Below is a small trained network, with its code and all its weights. Each question gives an input and a target symbol and asks what happens when units are switched off, that is, made to give their printed mean instead of their output.

import numpy as np


def w(rows, s, z=0):
    codes = np.array(rows[::2]) - 128.0
    scale = np.full(codes.shape[1], s)
    scale[-1] = z or s
    return codes * scale


def norm(h):
    return h / np.sqrt((h * h).mean(-1, keepdims=True) + 1e-5)


def f(y):
    return y / 2 * (1 + np.tanh(0.7978845608 * (y + 0.044715 * y**3)))


def softmax(a):
    e = np.exp(a - a.max(-1, keepdims=True))
    return e / e.sum(-1, keepdims=True)


def log_softmax(a):
    a = a - a.max(-1, keepdims=True)
    return a - np.log(np.exp(a).sum(-1, keepdims=True))


def net(x, mask):
    ids = ['αβγδεηθλμξπστφψω'.index(c) for c in x.split()]
    T = len(ids)
    res = E[ids] + P[:T]
    u = 0
    for l in range(2):
        q, k, v = (norm(res) @ M[l].T for M in (Q, K, V))
        z = softmax(np.where(np.tri(T) > 0, q @ k.T / 4**0.5, -1e9)) @ v
        res = res + np.where(mask[u], z, O[l][:, -1]) @ O[l][:, :-1]
        u += 1
        y = f(norm(res) @ A[l][:, :-1].T + A[l][:, -1])
        res = res + np.where(mask[u : u + 16], y, B[l][:, -1]) @ B[l][:, :-1]
        u += 16
    return log_softmax(norm(res)[-1] @ U[:, :-1].T + U[:, -1])


Q, K, V, O, A, B = {}, {}, {}, {}, {}, {}
E = w([
[163,61,148,124,137],'α',
[157,166,91,145,60],'β',
[158,78,154,96,146],'γ',
[2,187,117,140,139],'δ',
[145,107,125,92,101],'ε',
[129,72,93,115,90],'η',
[170,116,141,122,111],'θ',
[165,109,159,87,141],'λ',
[153,134,136,84,116],'μ',
[172,132,118,160,85],'ξ',
[203,75,191,154,160],'π',
[169,75,153,118,145],'σ',
[217,169,169,141,125],'τ',
[189,171,141,130,113],'φ',
[140,102,133,79,116],'ψ',
[139,99,116,92,105],'ω',
],0.013)
P = w([
[142,115,132,111,113],'0',
[194,100,122,101,106],'1',
[136,86,126,86,100],'2',
[117,118,139,124,149],'3',
[105,170,255,69,128],'4',
[136,66,147,67,92],'5',
],0.012)
Q[0] = w([
[80,136,194,23,69],'L0H0',
[74,219,61,169,126],'L0H0',
[164,54,255,74,94],'L0H0',
[234,108,32,50,126],'L0H0',
],0.0049)
K[0] = w([
[44,155,99,138,153],'L0H0',
[137,111,134,146,69],'L0H0',
[2,159,98,187,182],'L0H0',
[177,81,110,144,169],'L0H0',
],0.0086)
V[0] = w([
[2,179,193,123,75],'L0H0',
[116,130,109,134,116],'L0H0',
[94,153,118,137,170],'L0H0',
[114,128,172,161,159],'L0H0',
],0.0069)
O[0] = w([
[250,186,89,95,214,1],'L0H0',
[148,184,126,127,99,89],'L0H0',
[217,3,41,74,135,31],'L0H0',
[177,211,114,123,156,119],'L0H0',
],0.0047,0.004)
A[0] = w([
[102,193,99,118,226,176],'L0N0',
[135,105,92,30,66,161],'L0N1',
[88,190,119,118,77,252],'L0N2',
[62,118,139,133,131,218],'L0N3',
[143,71,183,118,152,90],'L0N4',
[163,63,220,114,157,165],'L0N5',
[117,187,141,129,21,98],'L0N6',
[97,214,94,142,229,89],'L0N7',
[75,181,1,53,149,162],'L0N8',
[154,127,175,243,90,129],'L0N9',
[242,134,95,123,188,113],'L0N10',
[68,91,203,182,160,198],'L0N11',
[49,147,33,148,46,69],'L0N12',
[81,103,122,163,95,119],'L0N13',
[119,40,41,150,105,156],'L0N14',
[219,127,172,103,120,166],'L0N15',
],0.0062,0.0035)
B[0] = w([
[157,75,137,114,196,121],'L0N0',
[200,138,102,148,180,169],'L0N1',
[113,105,145,134,253,161],'L0N2',
[137,151,104,148,177,170],'L0N3',
[136,149,106,123,95,178],'L0N4',
[119,175,66,130,121,255],'L0N5',
[126,53,126,110,170,146],'L0N6',
[88,56,125,128,131,119],'L0N7',
[109,43,122,73,147,125],'L0N8',
[98,99,107,81,167,165],'L0N9',
[94,127,135,170,208,131],'L0N10',
[118,199,77,133,138,214],'L0N11',
[149,163,149,56,182,126],'L0N12',
[154,121,116,112,146,140],'L0N13',
[148,192,134,148,201,138],'L0N14',
[104,123,95,123,164,192],'L0N15',
],0.0059,0.0072)
Q[1] = w([
[165,15,106,103,145],'L1H0',
[138,46,193,101,92],'L1H0',
[92,227,161,188,159],'L1H0',
[126,121,9,170,201],'L1H0',
],0.011)
K[1] = w([
[111,200,61,199,205],'L1H0',
[12,228,164,90,176],'L1H0',
[173,67,133,83,59],'L1H0',
[254,183,152,150,118],'L1H0',
],0.011)
V[1] = w([
[142,68,172,174,153],'L1H0',
[85,101,101,65,78],'L1H0',
[81,52,9,129,156],'L1H0',
[146,130,156,78,164],'L1H0',
],0.013)
O[1] = w([
[174,39,180,85,134,56],'L1H0',
[127,135,71,110,52,253],'L1H0',
[94,1,12,44,134,174],'L1H0',
[212,211,64,128,169,86],'L1H0',
],0.0086,0.0031)
A[1] = w([
[244,97,143,126,204,42],'L1N0',
[180,187,124,73,191,252],'L1N1',
[148,194,106,178,56,125],'L1N2',
[146,144,92,33,127,116],'L1N3',
[149,99,183,85,193,76],'L1N4',
[100,85,255,151,51,5],'L1N5',
[128,209,142,142,109,93],'L1N6',
[89,128,80,174,71,162],'L1N7',
[154,90,70,58,69,114],'L1N8',
[106,55,135,120,161,165],'L1N9',
[224,108,103,98,99,128],'L1N10',
[160,48,83,80,117,146],'L1N11',
[95,122,79,87,47,108],'L1N12',
[93,115,176,115,150,151],'L1N13',
[151,94,159,181,226,151],'L1N14',
[154,192,56,136,146,96],'L1N15',
],0.0097,0.0038)
B[1] = w([
[41,151,115,59,50,198],'L1N0',
[40,95,168,160,131,252],'L1N1',
[107,149,112,42,177,185],'L1N2',
[148,107,127,162,152,220],'L1N3',
[117,192,106,81,100,180],'L1N4',
[254,118,95,26,180,254],'L1N5',
[72,114,126,106,150,155],'L1N6',
[152,138,134,88,93,210],'L1N7',
[152,126,156,191,159,255],'L1N8',
[110,166,166,67,145,198],'L1N9',
[84,112,154,172,168,182],'L1N10',
[88,143,182,167,146,247],'L1N11',
[195,149,118,153,75,241],'L1N12',
[164,157,156,118,55,179],'L1N13',
[114,147,109,156,36,191],'L1N14',
[186,113,154,116,199,190],'L1N15',
],0.008,0.0047)
U = w([
[161,154,26,129,43,187],'α',
[216,163,55,155,185,62],'β',
[220,121,200,47,107,201],'γ',
[119,2,60,89,161,17],'δ',
[185,110,127,183,182,90],'ε',
[95,15,131,117,68,50],'η',
[159,98,185,217,98,241],'θ',
[134,158,127,127,222,58],'λ',
[169,87,94,180,181,155],'μ',
[97,72,121,135,59,112],'ξ',
[46,132,201,107,78,134],'π',
[98,107,133,93,150,3],'σ',
[141,220,228,182,133,109],'τ',
[116,252,90,103,143,110],'φ',
[108,46,202,122,149,136],'ψ',
[98,100,158,171,175,148],'ω',
],0.014,0.0025)

Each question gives the input, a string of symbols that net reads in full, and the target symbol t.
The units are the heads (4 rows each of Q, K, V and O) and the neurons (one row each of A and B). Each row of codes is followed by its name. A weight is (code - 128) times the scale printed after its matrix; where a second scale follows, it is the last column's (O, A, B and U).
mask holds one flag per unit, layer by layer, with each layer's heads first. A switched-off unit (its flag False) gives its mean, the last column of its rows in O or B, instead of its output. The means were averaged over made-up inputs and are rounded, as every weight is.
A unit's drop is (log p(t) with every unit on - log p(t) with that unit switched off) / (log p(t) with every unit on - log p(t) with every unit switched off).
The circuit of an input: a set's keep is (log p(t) with only the set's units on - log p(t) with every unit switched off) / (log p(t) with every unit on - log p(t) with every unit switched off). Starting from the 12 units with the biggest drops (on a tie, the unit counted first), units are removed one at a time, each time the one whose removal leaves the highest keep (on an exact tie, the one counted first), for as long as the keep stays at least 0.8.
circuit, biggest first: the units of the circuit, biggest drop first
most important unit: the unit with the biggest drop
k most important neurons: the k neurons with the biggest drops, biggest first
top k neurons in layer l: the k neurons of layer l with the biggest drops, biggest first
input σ σ μ ξ π η, target ψ: top 3 neurons in layer 0 : (L0N9; L0N5; L0N15)
input η β π γ π, target γ: 3 most important neurons : (L0N1; L0N14; L0N2)
input γ τ α γ β, target η: most important unit : L0H0
input ψ γ π λ θ, target γ: 3 most important neurons : (L0N1; L0N9; L1N5)
input γ σ γ π η, target α: circuit, biggest first : (L1H0; L1N12)
input λ η θ, target φ: circuit, biggest first : (L1H0; L1N2)
input α π ψ α η ψ, target η: top 2 neurons in layer 1 : (L1N5; L1N12)
input ψ π π, target β: 2 most important neurons : (L0N2; L0N1)
input γ γ π φ, target α: circuit, biggest first : (L0H0; L1H0; L1N12)
input η θ γ, target δ: circuit, biggest first : (L1H0; L0N1)
input λ φ γ ψ, target π: 3 most important neurons : (L0N5; L0N6; L0N11)
input δ π π π τ τ, target τ: circuit, biggest first : (L0H0; L1H0; L1N1; L1N5)
input ξ η δ γ π, target π: circuit, biggest first : (L1N0; L1N1; L0H0)
input π μ η π η, target δ: circuit, biggest first : (L0H0; L1H0)
input α θ γ φ σ ε, target π: 2 most important neurons : (L0N5; L0N2)
input ξ η π α η π, target η: top 2 neurons in layer 0 : (L0N11; L0N2)
input π θ η, target γ: circuit, biggest first : (L1H0; L0H0; L1N5)
input λ π λ, target φ: circuit, biggest first : (L1H0)
input π λ ξ, target γ: top 2 neurons in layer 0 : (L0N11; L0N9)
input π λ θ θ ψ, target θ: most important unit : L0N6
input ξ π π, target ψ: 2 most important neurons : (L0N6; L0N9)
input δ γ π π, target π: top 4 neurons in layer 1 : (L1N0; L1N1; L1N14; L1N5)
input γ ξ π α, target ψ: top 2 neurons in layer 1 : (L1N11; L1N9)
input π γ ξ π γ, target ψ: top 3 neurons in layer 1 : (L1N11; L1N5; L1N8)
input δ γ σ π γ λ, target π: top 3 neurons in layer 0 : (L0N10; L0N8; L0N11)
input π φ ψ, target γ: 2 most important neurons : (L1N5; L0N11)
input τ λ π τ π, target γ: 2 most important neurons : (L0N1; L1N5)
input π γ λ ω, target α: 2 most important neurons : (L0N5; L0N2)
